[[-31,40],
[-20,10],
[0,-28],
[-22,19],
[-36,-14]]
->
[[-36,-22,0,-20,-31],
[-14,19,-28,10,40]]

[[2,25,1,5,21,26,-3,0,4,4,-18,-13],
[30,19,37,33,-6,15,29,5,32,5,-14,-14],
[10,42,13,16,21,42,5,3,16,-5,-33,-24],
[-2,-35,-4,-7,-15,-36,2,-1,-8,16,31,20]]
->
[[-2,10,30,2],
[-35,42,19,25],
[-4,13,37,1],
[-7,16,33,5],
[-15,21,-6,21],
[-36,42,15,26],
[2,5,29,-3],
[-1,3,5,0],
[-8,16,32,4],
[16,-5,5,4],
[31,-33,-14,-18],
[20,-24,-14,-13]]

[[10,12,20,7],
[9,13,20,6],
[11,13,23,10],
[11,13,30,15],
[10,13,17,7],
[11,14,19,7],
[12,12,18,7]]
->
[[12,11,10,11,11,9,10],
[12,14,13,13,13,13,12],
[18,19,17,30,23,20,20],
[7,7,7,15,10,6,7]]

[[2,-29,-5,1,-41,-10,-13,33,-4,-6,13,14],
[-23,-27,29,-1,3,6,4,-2,22,2,1,-22],
[2,-27,-5,-1,-41,-12,-13,34,-3,-1,17,17],
[7,-18,-24,4,-16,-24,16,2,-5,-22,14,21]]
->
[[7,2,-23,2],
[-18,-27,-27,-29],
[-24,-5,29,-5],
[4,-1,-1,1],
[-16,-41,3,-41],
[-24,-12,6,-10],
[16,-13,4,-13],
[2,34,-2,33],
[-5,-3,22,-4],
[-22,-1,2,-6],
[14,17,1,13],
[21,17,-22,14]]

[[1,0,-5,-5,7,-24,4],
[10,-3,-5,1,6,-33,4],
[-4,6,-3,-3,-16,-15,0],
[-8,-10,8,-4,-1,2,9],
[-2,4,4,6,-23,-21,-7],
[15,13,-12,-1,11,16,-2],
[-7,9,3,4,-5,-42,-5],
[10,-3,-3,-4,8,-20,-6],
[-1,-12,9,6,-10,-3,17],
[-9,7,-2,-3,11,4,-8],
[1,-1,3,-1,3,-5,2],
[4,6,6,2,-19,-3,0]]
->
[[4,1,-9,-1,10,-7,15,-2,-8,-4,10,1],
[6,-1,7,-12,-3,9,13,4,-10,6,-3,0],
[6,3,-2,9,-3,3,-12,4,8,-3,-5,-5],
[2,-1,-3,6,-4,4,-1,6,-4,-3,1,-5],
[-19,3,11,-10,8,-5,11,-23,-1,-16,6,7],
[-3,-5,4,-3,-20,-42,16,-21,2,-15,-33,-24],
[0,2,-8,17,-6,-5,-2,-7,9,0,4,4]]

[[22,-34,5,-10,6,3,3,-16,-20,3,-1,-25,-1],
[-19,-6,-9,-5,-10,15,-5,13,-18,-4,-1,13,1],
[-9,1,-4,3,-9,5,-4,4,-39,2,1,-15,2],
[18,-8,4,4,-5,-4,-8,-2,-14,1,-2,-11,2],
[28,20,-2,2,8,-5,4,-3,-3,2,2,-6,-18]]
->
[[28,18,-9,-19,22],
[20,-8,1,-6,-34],
[-2,4,-4,-9,5],
[2,4,3,-5,-10],
[8,-5,-9,-10,6],
[-5,-4,5,15,3],
[4,-8,-4,-5,3],
[-3,-2,4,13,-16],
[-3,-14,-39,-18,-20],
[2,1,2,-4,3],
[2,-2,1,-1,-1],
[-6,-11,-15,13,-25],
[-18,2,2,1,-1]]

[[-1,-10,-19,-5,7,-1,-17,0,-7,-20,-8,9,13,17,13],
[-13,12,4,-23,3,3,-6,16,-6,-12,3,-15,8,7,1],
[6,-9,-17,10,6,-12,1,-20,11,-12,-13,5,-13,-8,-6],
[-15,16,8,-30,1,6,-4,16,-11,-11,6,-15,11,10,2]]
->
[[-15,6,-13,-1],
[16,-9,12,-10],
[8,-17,4,-19],
[-30,10,-23,-5],
[1,6,3,7],
[6,-12,3,-1],
[-4,1,-6,-17],
[16,-20,16,0],
[-11,11,-6,-7],
[-11,-12,-12,-20],
[6,-13,3,-8],
[-15,5,-15,9],
[11,-13,8,13],
[10,-8,7,17],
[2,-6,1,13]]
---
[[34,33],
[35,-20],
[-35,-33],
[31,24],
[35,-15],
[-34,-35],
[25,29],
[34,-2],
[-33,-31]]
->
[[-31,-33],
[-2,34],
[29,25],
[-35,-34],
[-15,35],
[24,31],
[-33,-35],
[-20,35],
[33,34]]

[[27,38],
[31,13],
[32,27],
[-39,17],
[-37,-32],
[35,-31],
[-38,27]]
->
[[27,-38],
[-31,35],
[-32,-37],
[17,-39],
[27,32],
[13,31],
[38,27]]

[[-8,-4,2,-4],
[-33,-25,-28,22],
[-2,-12,-20,2],
[11,-9,0,-31],
[-21,1,14,17],
[-39,-15,21,5],
[15,0,-8,-12],
[29,17,12,-16],
[-19,-12,-28,27],
[-40,-18,-23,25],
[17,-8,-21,-19],
[3,-9,11,-25]]
->
[[-25,11,-9,3],
[-19,-21,-8,17],
[25,-23,-18,-40],
[27,-28,-12,-19],
[-16,12,17,29],
[-12,-8,0,15],
[5,21,-15,-39],
[17,14,1,-21],
[-31,0,-9,11],
[2,-20,-12,-2],
[22,-28,-25,-33],
[-4,2,-4,-8]]

[[-6,-13,1,6,7],
[-18,-19,2,-22,15],
[-39,-4,31,-1,7],
[9,23,-1,8,-13],
[-5,17,5,43,6],
[28,0,-15,-11,-17],
[17,11,7,9,1],
[5,-14,15,12,7],
[24,-2,-35,7,-2]]
->
[[-2,7,-35,-2,24],
[7,12,15,-14,5],
[1,9,7,11,17],
[-17,-11,-15,0,28],
[6,43,5,17,-5],
[-13,8,-1,23,9],
[7,-1,31,-4,-39],
[15,-22,2,-19,-18],
[7,6,1,-13,-6]]

[[3,6],
[-3,3],
[1,-39],
[20,-2],
[-3,-8],
[-5,-1],
[10,-3],
[4,-35],
[4,-16],
[6,-10],
[3,-1],
[28,-7]]
->
[[-7,28],
[-1,3],
[-10,6],
[-16,4],
[-35,4],
[-3,10],
[-1,-5],
[-8,-3],
[-2,20],
[-39,1],
[3,-3],
[6,3]]

[[6,-7,-20,25,4],
[-12,-4,4,-4,8],
[-14,-4,-12,-2,-2],
[38,-11,-43,-18,-1],
[-27,21,18,-1,20],
[-19,-5,11,-4,-14],
[10,3,-7,11,6]]
->
[[6,11,-7,3,10],
[-14,-4,11,-5,-19],
[20,-1,18,21,-27],
[-1,-18,-43,-11,38],
[-2,-2,-12,-4,-14],
[8,-4,4,-4,-12],
[4,25,-20,-7,6]]
